Below are the code and all the weights of a small trained network. Each question names an input and a target symbol and asks about switching units off, where a switched-off unit gives its printed mean instead of its output.

import numpy as np


def w(rows, s, z=0):
    codes = np.array(rows[::2]) - 128.0
    scale = np.full(codes.shape[1], s)
    scale[-1] = z or s
    return codes * scale


def f(y):
    return np.maximum(y, 0)


def softmax(a):
    e = np.exp(a - a.max(-1, keepdims=True))
    return e / e.sum(-1, keepdims=True)


def log_softmax(a):
    a = a - a.max(-1, keepdims=True)
    return a - np.log(np.exp(a).sum(-1, keepdims=True))


def net(x, mask):
    ids = ['ΛΠΦΨβεημξ'.index(c) for c in x.split()]
    T = len(ids)
    res = E[ids] + P[:T]
    u = 0
    for l in range(2):
        r = res
        for j in range(2):
            rows = slice(2 * j, 2 * j + 2)
            q, k, v = (r @ M[l][rows].T for M in (Q, K, V))
            z = softmax(np.where(np.tri(T) > 0, q @ k.T / 2**0.5, -1e9)) @ v
            o = O[l][rows]
            res = res + np.where(mask[u + j], z, o[:, -1]) @ o[:, :-1]
        u += 2
        y = f(res @ A[l][:, :-1].T + A[l][:, -1])
        res = res + np.where(mask[u : u + 4], y, B[l][:, -1]) @ B[l][:, :-1]
        u += 4
    return log_softmax(res[-1] @ U[:, :-1].T + U[:, -1])


Q, K, V, O, A, B = {}, {}, {}, {}, {}, {}
E = w([
[143,60,68,180,44,87,102,101,148,49,173],'Λ',
[80,145,145,62,15,105,178,67,195,141,2],'Π',
[129,160,109,186,70,180,119,76,43,60,130],'Φ',
[71,145,111,197,197,62,154,157,106,84,79],'Ψ',
[183,67,124,136,127,220,191,17,121,179,144],'β',
[181,167,123,133,50,74,221,167,92,204,184],'ε',
[223,112,221,169,164,103,141,152,132,133,96],'η',
[162,164,57,196,172,104,44,87,194,209,118],'μ',
[186,212,201,48,180,132,72,134,200,130,185],'ξ',
],0.0099)
P = w([
[90,54,131,94,86,213,160,186,169,88,104],'0',
[107,79,112,111,77,178,143,172,128,98,88],'1',
[134,100,92,106,97,162,157,167,121,89,72],'2',
[139,109,99,130,105,146,142,138,112,103,78],'3',
[138,131,91,115,133,128,155,128,98,106,78],'4',
[155,136,94,139,137,108,135,115,112,111,78],'5',
[150,160,92,146,149,104,154,90,105,107,87],'6',
[158,165,110,174,144,97,142,89,109,112,86],'7',
[146,196,115,175,154,99,146,57,119,107,99],'8',
[148,210,123,200,171,89,142,30,116,116,118],'9',
[155,228,136,217,190,65,125,4,100,128,130],'10',
[166,244,135,226,182,66,129,7,120,109,108],'11',
[144,193,132,202,134,89,102,66,127,104,78],'12',
],0.0041)
Q[0] = w([
[99,58,188,7,155,212,115,203,120,135,253],'L0H0',
[98,72,41,80,129,170,67,130,140,149,204],'L0H0',
[143,116,237,21,196,153,82,234,209,232,153],'L0H1',
[73,112,175,66,132,157,142,120,194,143,51],'L0H1',
],0.0057)
K[0] = w([
[90,9,151,65,36,190,192,188,94,78,101],'L0H0',
[121,76,72,89,41,182,133,115,149,131,130],'L0H0',
[192,84,128,199,210,164,94,202,65,111,255],'L0H1',
[222,135,124,129,111,177,144,74,117,190,196],'L0H1',
],0.0072)
V[0] = w([
[121,60,171,23,45,228,173,143,131,70,161],'L0H0',
[110,117,244,86,143,84,239,253,41,14,88],'L0H0',
[158,106,163,67,60,144,168,157,170,185,122],'L0H1',
[123,168,146,20,35,145,175,29,221,173,59],'L0H1',
],0.0045)
O[0] = w([
[137,89,166,83,32,149,50,143,82,136,133,2],'L0H0',
[119,107,253,131,117,49,133,95,48,144,128,141],'L0H0',
[75,71,136,88,216,103,147,128,111,81,108,90],'L0H1',
[46,125,172,91,211,117,140,53,85,184,104,131],'L0H1',
],0.0054,0.0041)
A[0] = w([
[78,174,88,195,132,157,121,56,15,51,117,187],'L0N0',
[198,111,100,83,47,51,108,174,222,50,247,205],'L0N1',
[254,244,144,157,102,120,144,95,94,195,170,254],'L0N2',
[226,81,153,108,169,243,165,47,193,179,131,248],'L0N3',
],0.0044,0.0023)
B[0] = w([
[19,125,155,154,162,156,87,174,86,19,126,254],'L0N0',
[155,67,42,60,111,33,82,111,160,100,255,171],'L0N1',
[192,229,189,109,92,218,168,126,101,120,223,225],'L0N2',
[192,123,91,70,203,190,101,31,26,145,120,170],'L0N3',
],0.0056,0.0053)
Q[1] = w([
[163,171,154,85,119,182,133,68,117,158,163],'L1H0',
[160,103,176,99,58,184,78,98,106,155,159],'L1H0',
[218,89,111,103,74,180,79,254,190,192,190],'L1H1',
[155,168,120,155,106,132,91,191,158,106,149],'L1H1',
],0.0083)
K[1] = w([
[241,175,147,87,159,178,69,124,123,142,252],'L1H0',
[179,78,167,167,164,196,60,176,14,92,253],'L1H0',
[121,5,83,33,70,122,74,178,130,132,95],'L1H1',
[28,16,41,135,87,102,83,184,143,38,62],'L1H1',
],0.0053)
V[1] = w([
[153,97,174,15,43,174,137,31,127,214,112],'L1H0',
[40,55,84,183,127,52,236,148,151,135,37],'L1H0',
[2,128,118,140,162,103,52,159,118,52,65],'L1H1',
[14,183,92,69,83,118,198,187,100,153,212],'L1H1',
],0.0047)
O[1] = w([
[211,188,81,63,102,154,134,138,118,118,179,4],'L1H0',
[141,85,121,167,100,141,162,96,161,228,115,146],'L1H0',
[63,105,137,174,119,152,99,93,224,127,47,235],'L1H1',
[1,221,83,169,43,51,151,137,111,213,183,126],'L1H1',
],0.0064,0.0035)
A[1] = w([
[148,124,215,157,211,85,198,129,93,127,76,206],'L1N0',
[217,219,87,149,127,105,166,168,200,186,103,249],'L1N1',
[167,96,151,84,171,72,96,94,121,63,148,225],'L1N2',
[181,151,92,2,97,187,130,126,102,96,251,63],'L1N3',
],0.005,0.0019)
B[1] = w([
[180,64,197,154,153,113,194,149,139,174,148,254],'L1N0',
[79,70,102,45,193,194,246,232,139,122,210,181],'L1N1',
[223,94,160,114,150,59,94,140,182,86,148,184],'L1N2',
[71,205,93,226,143,56,101,43,100,253,63,201],'L1N3',
],0.0055,0.0057)
U = w([
[180,48,63,184,47,31,71,77,201,97,215,88],'Λ',
[122,117,149,63,56,152,142,76,178,189,84,142],'Π',
[69,187,157,149,27,236,72,126,68,23,80,209],'Φ',
[40,95,180,222,164,48,146,113,168,213,41,161],'Ψ',
[207,115,85,168,125,128,100,53,51,201,58,1],'β',
[66,173,96,129,63,54,221,196,34,207,234,80],'ε',
[253,51,247,76,158,134,184,215,90,86,172,151],'η',
[129,88,20,77,224,238,157,169,185,132,165,154],'μ',
[93,213,162,52,199,12,28,148,147,121,125,109],'ξ',
],0.0048,0.0028)

Each question gives the input, a string of symbols that net reads in full, and the target symbol t.
The units are the heads (2 rows each of Q, K, V and O) and the neurons (one row each of A and B). Each row of codes is followed by its name. A weight is (code - 128) times the scale printed after its matrix; where a second scale follows, it is the last column's (O, A, B and U).
mask holds one flag per unit, layer by layer, with each layer's heads first. A switched-off unit (its flag False) gives its mean, the last column of its rows in O or B, instead of its output. The means were averaged over made-up inputs and are rounded, as every weight is.
A unit's drop is (log p(t) with every unit on - log p(t) with that unit switched off) / (log p(t) with every unit on - log p(t) with every unit switched off).
The circuit of an input: a set's keep is (log p(t) with only the set's units on - log p(t) with every unit switched off) / (log p(t) with every unit on - log p(t) with every unit switched off). Starting from all 12 units, units are removed one at a time, each time the one whose removal leaves the highest keep (on an exact tie, the one counted first), for as long as the keep stays at least 0.8.
circuit, biggest first: the units of the circuit, biggest drop first
unit that matters most: the unit with the biggest drop
top k neurons: the k neurons with the biggest drops, biggest first
k most important neurons of layer l: the k neurons of layer l with the biggest drops, biggest first
which heads matter: for each layer, one digit per head in row order, 1 if its drop is at least 0.15 and else 0, layers parted by /
drop when u is switched off: that unit's drop, to one decimal
input ε Λ ξ Φ Φ μ Λ η η Ψ Ψ η, target η: which heads matter : 00 / 00
input Π Φ Φ η Λ, target η: unit that matters most : L0H1
input Ψ μ μ Φ β, target β: circuit, biggest first : (L1N3 L0N3 L1H1 L1H0)
input Π Λ η μ Φ Φ η ξ Φ Φ μ η Ψ, target μ: which heads matter : 10 / 10
input Ψ Λ μ β Ψ Ψ Ψ ε Π, target ε: circuit, biggest first : (L1H1 L0N2 L0H1)
input Φ Π Ψ Ψ β, target β: circuit, biggest first : (L1N3 L0N3 L1H0 L1H1)
input Φ Λ Ψ Ψ Ψ Ψ Ψ η Π, target η: 2 most important neurons of layer 0 : (L0N2 L0N0)
input Ψ Ψ Ψ Ψ Ψ Φ Φ Ψ ε Φ Π η Ψ, target η: 3 most important neurons of layer 0 : (L0N2 L0N0 L0N1)
input Φ Ψ η Π β Ψ ξ β ε Φ, target ε: top 2 neurons : (L0N2 L0N0)
input Ψ η Ψ Ψ Ψ η Π, target η: which heads matter : 10 / 01
input Ψ Ψ Π η Φ η ξ ε ε Ψ Ψ, target ε: circuit, biggest first : (L0N2 L1H1 L1H0 L0H1)
input Ψ Ψ η Φ Ψ Π ε Ψ Ψ Φ η Φ, target η: which heads matter : 01 / 01
input Π Ψ ε Ψ, target ε: circuit, biggest first : (L1H1 L0N2 L1H0 L0H1)
input Λ Φ Λ Λ μ Π, target μ: which heads matter : 10 / 00
input ε Φ Ψ Φ Λ Π η η Λ Ψ, target η: which heads matter : 01 / 01
input Λ ε Ψ μ, target μ: top 2 neurons : (L1N1 L0N0)
input Φ Φ Φ η Ψ Φ Λ η Φ ξ, target ξ: top 2 neurons : (L1N3 L0N2)
input η Φ Ψ Ψ Ψ Π Φ Φ Ψ η Λ, target η: 3 most important neurons of layer 1 : (L1N3 L1N2 L1N0)
input Π Λ Ψ ξ μ Φ μ Φ, target μ: top neuron : (L0N2)
input η Φ Φ Π Ψ Ψ ε Φ, target ε: top neuron : (L0N2)
input η Π Ψ Φ ε Ψ Ψ Φ Φ Ψ Ψ Φ Λ, target Ψ: drop when L0H1 is switched off : 1.1
input Ψ Π Φ, target Ψ: drop when L1H1 is switched off : 0.3
input Φ Φ Ψ Π Ψ Ψ Ψ Ψ Ψ Ψ Ψ Ψ Λ, target Ψ: drop when L1N3 is switched off : 0.0
input η Π Φ Ψ Ψ β Φ Λ Ψ Φ, target Ψ: drop when L0H1 is switched off : 2.0
